[128 = 0]
0: [127 136 122 141 128 132 169 129 132 133 127 133 146 137 124 130 130 129
 125 156 111 127 135 118 147 148 151 122 124 110 131 121 127 141 129 139
 127 138 157 152 142 150 117 128 124 120 143 121 142 126 137 135 135 133
 141 134 130 141 131 139 146 116 136]
1: [132 125 109 137 138 117 109 125 131 128 118 129 126 152 145 130 118 155
 149 132 137 108 121 134 131 127 146 145 173 137 134 136 134 127 151 129
 130 127 115 124 136 127 123 150 144 135 135 129 122 113 129 132 133 136
 125 113 181 131 144 126 116 131 157]
2: [208 147 134 133 126 126 221 145 139 162 116 126 128 133 133 135 118 125
 133 119 148 130 120 144 124 131 109 120 121 135 123 144 121 145 117 125
 139 139 122 117 125 132 155 137 135 138 141 131 128 164 119 140 160 148
 140 149 166 132 130 120 134 124 117]
3: [129 114 137 137 154 128 215 122 116 140 136 129 129 125 140 106 117 113
 129 148 161 154 126 125 136 126 132 123 163 126 120 123 113 132 122 145
 119 134 186 162 119 155 118 118 128 137 154 123 140 131 134 127 140 131
 174 120 136 152 147 124 132 130 134]
4: [200 153 115 117 141 131 194 130 133 139 134 135 140 128 141 163 122 131
 146 127 143 130 135 144 132 129 130 136 127 125 121 138 129 125 127 123
 135 115 126 134 140 131 112 129 128 126 125 130 129 136 106 167 139 176
 142 118 162 128 150 131 124 124 169]
5: [183 123 128 136 156 139 126 125 130 144 138 163 138 128 133 127 120 113
 121 137 128 152 122 155 150 131 145 120 125 130 126 138 115 128 161 123
 141 132 114 134 137 124 144 138 135 125 168 122 121 135 108 118 137 130
 134 140 134 122 140 127 130 121 132] -> 0 1 4 2
6: [253 124 162 129 132 130 212 131 120 137 118 131 125 127 118 145 125 130
 124 134 149 150 138 150 126 120 142 141 178 130 117 116 132 130 125 114
 138 143 131 130 147 132 164 132 137 151 128 112 129 170  99 174 128 142
 160 137 126 134 154 120 119 119 141] -> 2 4 5 3
7: [120 130 127 126 138 135 137 142 126 129 134 115 129 122 137 128 127 139
 134 131 139 133 127 138 150 116 171 135 140 127 129 134 125 133 142 134
 117 134 132 122 136 142 118 126 135 118 143 116 128 131 123 126 132 139
 113 147 127 127 144 137 173 130 127] -> 0 5 1 3
8: [119 128 123 140 145 123 126 130 133 112 140 135 131 150 146 114 136 134
 118 145 131 160 129 151 135 167 156 124 114 129 141 135 124 128 142 146
 138 129 122 125 123 120 135 129 125 142 172 132 129 137 131 123 139 128
 124 130 126 128 143 122 134 117 122] -> 5 7 0 1
9: [139 119 128 136 114 146 130 142 151 140 135 154 148 170 157 114 128 131
 129 174 145 148 136 139 129 168 143 144 123 136 140 125 131 130 137 140
 139 120 131 120 121 137 119 130 130 147 130 124 130 146 116 130 128 149
 139 124 126 132 137 126 164 125 146] -> 8 0 7 5
10: [166 170 141 125 149 130 145 132 122 170 148 115 118 133 165 130 119 154
 142 169 145 128 132 123 127 156 144 153 121 127 147 127 151 146 147 120
 134 129 116 129 145 133 135 141 143 125 135 124 133 131 108 141 160 128
 141 146 167 139 151 115 179 125 117] -> 7 9 0 5
11: [125 146 119 134 125 151 162 128 139 127 118 115 115 126 129 123 128 149
 120 125 123 128 131 135 120 128 159 134 123 158 120 130 143 129 161 134
 144 138 165 119 148 150 136 127 122 130 169 110 121 113 121 126 146 123
 157 144 137 142 136 121 142 129 124] -> 7 0 8 5
12: [138 146 136 118 117 129 136 154 135 137 138 149 134 142 128 132 136 132
 138 159 127 111 129 123 124 133 129 134 125 135 127 123 114 120 114 135
 134 144 124 128 115 129 146 141 127 131 132 136 127 136 113 127 146 129
 139 144 121 124 166 137 112 124 137] -> 0 9 8 7
13: [113 129 125 120 126 120 148 118 135 122 118 150 138 131 137 123 127 111
 133 144 149 121 144 135 133 133 135 136 153 128 133 137 127 142 131 133
 142 133 153 141 126 139 100 123 119 142 132 110 120 157 119 120 112 128
 138 132 157 149 151 125 141 131 143] -> 0 7 9 12
14: [238 126 109 146 118 119 130 121 132 138 124 149 144 122 130 139 128 132
 128 143 150 147 112 199 118 151 134 130 148 147 141 127 115 145 145 126
 130 127 132 145 135 113 126 124 153 134 148 167 142 143 124 139 132 127
 158 123 137 130 166 139 127 137 132] -> 5 4 6 2
15: [125 122 174 138 128 132 255 126 131 127 141 122 133 138 115 134 143 127
 129 114 150 137 132 136 133 136 123 113 121 141 107 129 131 105 125 125
 118 122 181 173 120 137 121 132 145 138 131 136 146 141 125 124 118 140
 151 124 131 128 164 123 123 137 126] -> 3 0 13 2
16: [123 121 133 117 144 118 198 136 114 132 132 118 147 121 139 118 126 127
 129 142 149 146 125 136 128 170 135 135 146 146 133 127 118 147 136 156
 129 142 190 143 123 139 122 117 133 114 145 173 123 132 157 117 124 128
 153 140 120 128 157 126 119 113 143] -> 3 0 13 15
17: [122 125 141 129 133 137 158 144 123 143 112 130 128 120 121 125 141 132
 137 139 107 136 143 139 179 123 137 123 126 129 123 124 134 143 130 142
 125 143 127 133 125 124 111 147 137 142 115 126 133 119 181 126 165 134
 135 121 153 146 162 137 129 118 137] -> 0 7 12 13
18: [205 145 136 110 138 133 122 105 121 130 111 144 132 127 143 132 130 147
 131 142 126 125 112 134 129 179 129 151 120 149 126 155 162 130 123 121
 116 119 128 122 122 131 147 118 128 133 144 146 123 147 147 139 115 135
 131 134 124 125 139 134 124 132 141] -> 5 12 14 8
19: [148 141 122 139 140 133 133 144 131 127 129 138 132 142 175 123 132 132
 122 124 136 154 128 150 121 134 155 123 135 125 150 142 142 137 145 129
 126 130 129 136 117 126 144 118 130 169 160 140 140 127 117 127 118 119
 137 145 123 123 136 150 126 126 127] -> 8 5 7 9
20: [120 120 120 130 170 132 143 136 129 128 143 146 139 123 145 114 129 137
 150 187 142 132 147 129 141 183 157 145 130 117 136 134 127 129 191 122
 139 112 129 138 121 123 114 127 128 125 163 122 135 129 122 122 118 138
 127 124 126 154 137 141 116 132 141] -> 8 9 0 13
21: [157 147 157 128 131 127 143 135 113 147 134 136 125 152 153 130 135 128
 143 152 131 127 147 119 147 144 136 130 140 121 137 147 192 125 133 109
 134 138 133 135 111 109 121 126 146 116 125 156 133 185 105 149 133 193
 121 116 121 115 156 132 228 124 119] -> 10 9 7 18
22: [106 129 164 124 142 120 225 155 131 124 126 126 122 150 134 123 127 157
 138 134 156 136 122 134 147 128 130 132 118 131 112 134 124 142 127 118
 131 113 255 163 136 127 111 122 136 144 135 132 121 145 161 135 131 124
 144 125 124 151 181 134 166 126 134] -> 15 3 16 0
23: [121 160 156 135 125 138 118 129 111 144 137 121 128 133 118 132 130 126
 151 137 127 122 132 126 188 132 135 137 133 130 123 118 183 146 138 128
 132 143 121 138 128 141 121 116 135 125 127 117 127 124 133 121 153 133
 129 135 128 126 133 138 136 134 114] -> 7 17 0 12
24: [140 133 183 143 124 125 179 173 147 131 137 128 135 140 137 110 116 124
 112 127 132 133 134 123 160 136 137 134 118 141 140 140 153 141 120 164
 122 128 153 126 120 140 125 128 138 121 134 161 152 144 158 132 123 149
 130 112 132 126 148 119 215 140 115] -> 7 0 21 9
25: [119 127 165 135 134 133 229 149 117 134 134 118 129 121 122 130 119 132
 119 126 120 127 141 166 115 110 147 117 118 151 140 130 124 135 133 130
 121 129 197 123 115 141 127 133 128 135 126 185 125 138 126 127 118 144
 161 138 135 135 160 135 132 129 138] -> 15 16 3 22
26: [125 113 121 123 126 118 142 121 133 138 148 135 137 149 151 144 116 131
 140 142 150 134 145 111 139 142 129 151 137 132 140 129 180 114 129 130
 132 123 154 127 124 123 110 140 125 138 119 143 140 153 118 125 117 144
 133 116 134 127 146 126 169 113 128] -> 9 13 7 0
27: [120 131 144 139 120 120 214 142 131 133 153 126 160 161 130 123 116 133
 130 141 137 123 120 116 161 129 136 142 124 139 126 127 115 133 124 124
 129 146 188 153 141 116 137 118 136 126 127 111 133 159 115 113 131 162
 140 117 136 125 166 141 130 136 131] -> 15 0 3 22
28: [131 133 122 134 139 124 142 116 128 128 157 129 146 141 143 128 130 140
 142 134 149 123 134 133 120 154 149 141 131 129 125 133 124 138 128 126
 122 127 149 146 128 120 123 121 133 130 123 117 139 161 124 140 145 160
 122 135 112 129 136 127 205 120 130] -> 7 26 9 0
29: [134 127 134 136 121 114 131 119 129 148 196 105 155 146 140 132 118 123
 134 147 148 103 128 137 151 134 142 122 133 121 131 136 136 134 125 124
 137 146 121 138 123 119 112 120 128 128 142 109 141 167 101 178 120 201
 126 130 130 145 143 134 240 134 133] -> 28 21 7 26
30: [116 124 166 113 116 137 146 105 131 122 100 126 139 130 131 114 116 130
 127 154 181 129 141 131 119 114 139 144 138 119 139 133 128 140 130 139
 123 145 144 159 129 163 126 125 137 113 130 124 124 170 117 138 128 163
 157 132 136 122 165 144 136 128 148] -> 13 7 0 12
31: [130 141 153 130 131 134 255 153 135 134 135 131 133 141 128 132 126 116
 135 131 127 136 144 144 158 147 138 121 136 140 119 137 131 122 120 134
 123 147 129 129 136 132 112 141 127 134 128 118 147 145 143 136 137 124
 150 125 157 119 172 137 123 120 142] -> 15 27 17 0
32: [176 129 132 127 137 139 223 136 148 140 114 129 134 139 140 146 121 146
 126 127 134 128 137 117 136 136 121 126 126 128 128 148 139 146 117 122
 121 159 123 128 137 132 146 139 132 121 140 133 119 166 135 164 129 149
 125 126 115 118 135 136 138 125 135] -> 2 4 31 0
33: [116 133 155 128 129 108 137 115 139 147 155 122 136 164 131 130 130 133
 130 144 141 103 114 123 139 139 126 133 140 124 134 131 142 141 141 129
 137 134 120 135 137 126 117 139 123 121 122 130 132 158 108 137 130 157
 132 128 135 124 141 138 228 129 117] -> 28 29 26 21
34: [139 133 145 123 124 137 252 113 152 131 135 125 129 143 139 137 155 132
 126 128 156 128 139 120 126 128 143 140 133 133 116 114 104 117 118 176
 120 149 180 127 142 142 118 121 142 144 116 145 149 136 190 116 145 148
 153 121 141 136 188 133 128 152 136] -> 15 31 3 16
35: [118 141 138 139 118 123 147 121 140 129 148 142 142 141 160 125 110 146
 161 157 142 147 132 140 129 139 135 138 142 132 132 114 123 129 152 124
 136 127 178 138 118 131 112 136 134 163 176 132 106 124 115 114 136 130
 124 123 138 128 147 128 117 126 134] -> 13 8 19 9
36: [107 138 126 121 109 117 151 125 126 140 123 128 143 149 116 138 136 135
 132 124 147 136 125 135 162 142 131 131 126 124 125 126 132 133 145 121
 102 144 130 158 125 125 109 131 123 128 127 120 137 130 147 126 121 134
 128 114 126 151 134 125 168 124 129] -> 0 7 13 28
37: [154 132 119 141 126 130 138 131 124 165 146 149 135 136 135 123 108 145
 146 122 120 128 115 138 110 145 125 113 129 133 121 139 138 123 146 123
 136 130 131 137 119 134 129 131 134 128 149 118 130 125 120 141 144 126
 142 130 117 133 134 125 129 118 119] -> 5 12 19 0
38: [135 152 123 141 128 129 109 117 140 148 181 149 125 125 141 134 135 133
 108 149 126 130 127 126 173 149 140 131 124 134 127 132 124 134 137 121
 125 133 131 134 143 123 165 146 115 143 138 139 137 144 134 160 151 124
 124 151 136 125 125 143 124 140 128] -> 12 8 5 37
39: [133 132 136 134 113 121 255 178 126 117 114 127 132 117 137 135 133 139
 128 135 150 134 108 149 128 135 137 145 136 134 130 120 120 117 135 159
 125 126 143 132 120 157 110 120 144 119 126 160 144 148 119 176 146 124
 157 145 131 132 201 141 134 135 130] -> 31 25 15 16
40: [125 122 123 121 133 125 254 150 129 127 132 129 131 120 126 103 135 131
 124 141 167 133 137 129 110 148 125 117 131 145 151 138 114 130 113 167
 134 144 235 137 120 135 125 132 141 128 124 111 154 126 208 148 134 134
 162 120 138 149 130 122 128 154 125] -> 34 3 16 22
41: [130 157 126 131 133 119 147 138 132 145 141 126 131 147 135 118 123 123
 121 177 142 127 130 145 168 112 139 135 134 128 128 128 170 132 140 129
 135 120 148 127 123 131 107 125 132 138 129 128 123 167 130 123 148 122
 149 128 124 135 162 133 200 126 127] -> 26 33 7 28
42: [124 130 156 138 136 120 248 161 128 132 125 120 135 134 130 117 133 113
 134 126 136 123 134 160 179 115 132 161 122 130 128 131 127 128 155 138
 122 152 127 151 143 157 124 155 124 147 139 110 125 127 202 130 156 129
 182 127 132 150 209 108 128 129 131] -> 31 17 34 39
43: [135 133 158 133 117 106 219 123 144 129 132 128 148 146 126 121 130 137
 129 138 169 119 127 130 123 128 135 127 125 124 107 164 144 153 134 131
 137 138 255 160 120 145 111 121 131 120 125 120 127 150 116 123 118 162
 124 139 136 138 154 139 128 124 125] -> 22 27 15 3
44: [165 107 167 146 140 111 255 134 135 127 139 144 116 140 166 130 115 118
 123 135 146 118 131 131 129 137 147 125 136 129 119 173 142 126 139 130
 123 142 121 117 133 133 166 136 137 127 109 157 127 205 126 133 124 136
 124 110 132 125 144 137 112 142 125] -> 32 31 2 15
45: [123 115 149 128 124 144 143 151 128 122 171 144 129 166 112 117 136 134
 128 147 128 115 124 145 144 120 136 144 126 129 119 134 129 145 141 142
 123 149 140 138 127 120 124 129 132 130 134 119 156 142 169 154 132 166
 128 125 136 123 196 132 187 136 145] -> 28 7 33 36
46: [138 141 132 137 122 121 149 145 121 143 131 132 133 132 136 131 125 149
 122 160 150 114 141 145 168 145 144 113 133 129 147 121 112 127 130 136
 125 133 184 137 135 120 103 114 120 139 127 121 140 138 160 123 107 127
 135 138 150 159 149 136 125 127 135] -> 0 13 36 17
47: [118 122 145 119 131 136 156 142 130 131 134 139 123 143 129 127 130 126
 140 140 119 129 138 131 179 119 132 124 120 130 130 141 129 128 142 131
 146 128 154 140 126 116 110 132 133 129 132 117 136 130 160 143 144 130
 133 134 142 123 154 142 151 134 135] -> 17 0 7 36
48: [125 135 130 134 143 126 255 125 120 124 126 131 133 123 132 169 130 128
 133 129 149 130 128 129 134 136 132 186 131 142 133 166 189 151 119 122
 132 129 131 140 149 142 111 125 100 143 144 154 122 184 146 134 132 167
 129 133 135 122 142 124 165 126 146] -> 32 31 26 44
49: [152 133 131 123 131 137 220 128 120 122 144 126 125 138 123 126 129 141
 132 149 136 120 139 118 148 127 117 124 133 118 130 130 136 153 132 134
 125 118 147 150 123 136 119 151 127 121 119 131 117 152 119 136 149 134
 131 136 143 140 136 134 155 134 148] -> 0 32 47 31
50: [113 140 139 118 147 116 161 131 139 147 135 124 127 144 133 133 119 117
 144 172 127 130 143 128 117 155 143 152 125 120 127 126 176 130 132 123
 139 124 126 130 130 123 123 136 124 134 139 120 134 117 124 119 131 160
 124 141 124 143 147 135 133 127 120] -> 26 0 12 20
51: [181 120 179 128 116 118 119 152 131 146 135 127 123 131 122 121 123 137
 133 159 148 125 131 123 147 132 132 129 125 135 123 127 120 130 129 160
 124 120 129 131 112 121 122 136 114 119 135 156 148 139 139 151 159 114
 137 129 122 122 150 142 145 128 125] -> 12 47 37 7
52: [246 130 150 133 141 141 147 113 128 134 131 125 125 136 120 127 148 130
 128 121 152 126 136 118 115 162 148 132 158 132 124 144 127 144 112 125
 133 134 126 141 124 142 118 124 129 153 126 183 160 126 138 192 143 194
 129 122 146 129 146 131 143 134 122] -> 4 18 14 51
53: [130 140 143 118 116 136 155 115 137 138 141 126 133 153 140 111 122 116
 115 149 148 140 134 138 136 197 151 140 119 146 126 129 167 133 129 119
 139 131 119 127 128 110 115 125 128 140 115 141 137 135 109 132 130 159
 135 125 131 133 154 131 176 123 132] -> 9 50 26 28
54: [133 144 167 124 122 135 120 134 129 118 144 138 118 148 117 170 150 124
 116 131 163 137 132 132 134 128 138 152 218 137 132 134 118 153 127 135
 141 155 134 136 116 152 117 120 129 131 144 121 123 196 160 140 128 154
 157 127 126 123 153 129 124 131 141] -> 13 30 12 7
55: [130 119 141 128 127 128 255 137 127 137 121 119 135 132 121 111 120 124
 118 126 135 120 127 126 139 137 128 137 141 125 127 122 113 122 129 160
 140 123 127 140 122 116 120 137 121 140 121 119 123 130 172 127 117 134
 161 123 139 142 129 129 143 122 151] -> 31 49 3 15
56: [120 152 135 137 122 142 153 166 117 125 116 135 132 121 129 136 133 145
 133 149 134 142 124 167 174 138 132 132 120 129 129 119 113 115 136 118
 126 120 134 116 140 115 120 135 133 140 123 130 113 131 198 112 142 137
 172 114 139 151 227 130 126 139 119] -> 17 47 46 42
57: [143 120 131 110 112 119 143 125 131 125 132 134 139 146 129 122 120 134
 132 151 116 111 141 138 130 136 152 124 133 147 126 131 110 127 136 141
 106 129 135 144 124 138 112 125 138 120 129 130 142 131 143 123 158 143
 138 119 139 135 143 122 118 120 138] -> 0 12 47 37
58: [131 125 162 130 120 123 143 154 132 133 119 130 140 154 123 108 129 128
 122 147 135 125 143 116 133 136 138 122 140 141 117 128 110 124 139 127
 125 112 120 134 130 124 123 136 134 118 138 129 146 144 151 128 133 139
 132 108 127 123 177 117 130 127 135] -> 57 12 47 51
59: [103 155 141 134 134 127 145 137 136 127 124 124 147 138 119 114 114 116
 131 162 150 126 116 156 134 148 152 133 137 127 123 122 104 126 149 146
 133 127 223 150 124 126 113 125 137 145 116 107 122 132 146 129 125 145
 133 143 145 160 148 127 125 121 132] -> 46 13 0 35
60: [200 111 173 121 112 107 113 159 134 131 106 129 135 131 146 121 121 133
 125 134 129 128 141 113 143 144 129 130 114 129 118 121 111 132 133 160
 138 139 144 135 126 140 135 109 135 127 117 170 135 154 121 147 141 120
 132 134 147 136 186 127 139 131 146] -> 51 58 12 57
61: [134 159 126 147 141 136 144 133 114 140 104 128 133 127 131 131 134 155
 141 163 122 113 142 151 147 136 132 125 120 131 124 119 113 121 139 121
 124 127 127 138 118 126 115 129 116 125 123 118 130 131 146 113 135 134
 132 122 131 118 112 126 158 133 132] -> 0 36 7 57
62: [135 126 141 138 132 128 113 137 135 127 143 135 141 170 135 113 128 132
 135 168 136 122 132 109 138 163 139 134 117 137 139 129 115 139 128 132
 131 141 155 137 120 140 108 119 130 138 120 108 138 142 122 130 133 135
 131 144 110 127 151 125 140 144 120] -> 9 12 0 57
63: [123 155 144 137 144 126 146 133 128 128 126 138 146 131 124 102 116 119
 145 169 145 118 131 149 157 166 171 123 128 124 131 117 159 128 135 136
 132 140 125 130 134 122 113 119 124 132 149 142 139 133 116 118 128 131
 121 114 142 139 163 137 140 123 132] -> 50 53 8 0
64: [125 158 128 132 151 139 137 123 126 137 126 135 131 128 119 130 140 139
 151 128 121 128 122 127 124 131 144 124 124 131 143 133 119 136 130 143
 115 127 163 130 132 133 131 128 123 124 136 134 132 126 132 121 136 125
 116 129 121 130 128 139 127 127 116] -> 0 7 61 37
65: [110 121 154 138 122 129 186 132 136 141 119 134 130 125 136 116 127 132
 142 138 134 128 133 147 123 141 136 133 156 127 120 129 124 123 131 123
 126 117 122 142 138 141 118 118 134 124 120 134 161 151 156 156 134 159
 152 119 141 135 138 139 129 119 141] -> 58 57 0 47
66: [116 129 133 124 114 133 208 125 110 119 147 139 134 138 135 149 131 128
 126 123 142 114 137 125 137 132 128 164 131 118 128 142 159 136 126 119
 134 124 136 131 135 136 123 141 119 124 127 113 127 158 100 126 134 122
 144 143 140 132 135 126 130 125 121] -> 49 13 26 0
67: [237 143 124 122 127 123 123 107 131 129 137 149 138 146 133 135 122 147
 143 146 146 135 129 155 128 189 136 133 137 121 140 123 124 130 131 134
 128 135 122 121 139 126 128 137 141 123 123 185 122 119 116 179 135 161
 133 118 140 110 125 137 140 132 126] -> 52 14 18 4
